Below is a small trained network, with its code and all its weights. Each question gives an input and a class and asks what happens when units are switched off, that is, made to give their printed mean instead of their output.

import numpy as np


def w(rows, s, z=0):
    codes = np.array(rows[::2]) - 128.0
    scale = np.full(codes.shape[1], s)
    scale[-1] = z or s
    return codes * scale


def norm(h):
    return h / np.sqrt((h * h).mean(-1, keepdims=True) + 1e-5)


def f(y):
    return y / 2 * (1 + np.tanh(0.7978845608 * (y + 0.044715 * y**3)))


def log_softmax(a):
    a = a - a.max(-1, keepdims=True)
    return a - np.log(np.exp(a).sum(-1, keepdims=True))


def net(x, mask):
    res = np.array(x, float).reshape(1, 3) / 4 @ E
    u = 0
    for l in range(2):
        y = f(norm(res) @ A[l][:, :-1].T + A[l][:, -1])
        res = res + np.where(mask[u : u + 3], y, B[l][:, -1]) @ B[l][:, :-1]
        u += 3
    return log_softmax(norm(res)[-1] @ U[:, :-1].T + U[:, -1])


A, B = {}, {}
E = w([
[4,22,84],'x0',
[176,155,3],'x1',
[239,109,127],'x2',
],0.0056)
A[0] = w([
[71,2,130,51],'L0N1',
[137,125,161,151],'L0N2',
[60,160,182,4],'L0N3',
],0.023,0.0033)
B[0] = w([
[196,2,69,254],'L0N1',
[132,110,170,152],'L0N2',
[72,202,112,180],'L0N3',
],0.025,0.0099)
A[1] = w([
[214,146,5,179],'L1N1',
[184,104,218,81],'L1N2',
[56,100,39,254],'L1N3',
],0.02,0.0034)
B[1] = w([
[122,68,105,249],'L1N1',
[180,107,251,164],'L1N2',
[145,42,121,192],'L1N3',
],0.024,0.018)
U = w([
[87,252,133,1],'0',
[144,72,98,255],'1',
],0.014,0.004)

Each question gives the input, the list of numbers given to net, and the class t.
The units are the neurons (one row each of A and B). Each row of codes is followed by its name. A weight is (code - 128) times the scale printed after its matrix; where a second scale follows, it is the last column's (A, B and U).
mask holds one flag per neuron, layer by layer. A switched-off neuron (its flag False) gives its mean, the last column of its row in B, instead of its output. The means were averaged over made-up inputs and are rounded, as every weight is.
A unit's drop is (log p(t) with every unit on - log p(t) with that unit switched off) / (log p(t) with every unit on - log p(t) with every unit switched off).
k most important neurons: the k neurons with the biggest drops, biggest first
top k neurons in layer l: the k neurons of layer l with the biggest drops, biggest first
drop of u: that unit's drop, to one decimal
input [-4,-7,2], class 0: 3 most important neurons : [L0N1, L1N1, L1N3]
input [-1,0,-4], class 0: 2 most important neurons : [L0N1, L0N3]
input [-8,-5,-5], class 0: 2 most important neurons : [L0N1, L0N3]
input [-5,-4,7], class 0: 2 most important neurons : [L0N1, L1N1]
input [-4,-2,8], class 0: top 2 neurons in layer 0 : [L0N1, L0N2]
input [-7,-4,8], class 0: 3 most important neurons : [L0N1, L1N1, L1N3]
input [-7,-3,-8], class 0: top neuron in layer 0 : [L0N1]
input [-3,-8,-4], class 0: 2 most important neurons : [L0N1, L0N3]
input [-6,-6,-8], class 0: drop of L0N1 : 0.8
input [-3,-3,-4], class 0: drop of L0N1 : 0.9
input [-6,-3,-6], class 0: drop of L1N3 : 0.0
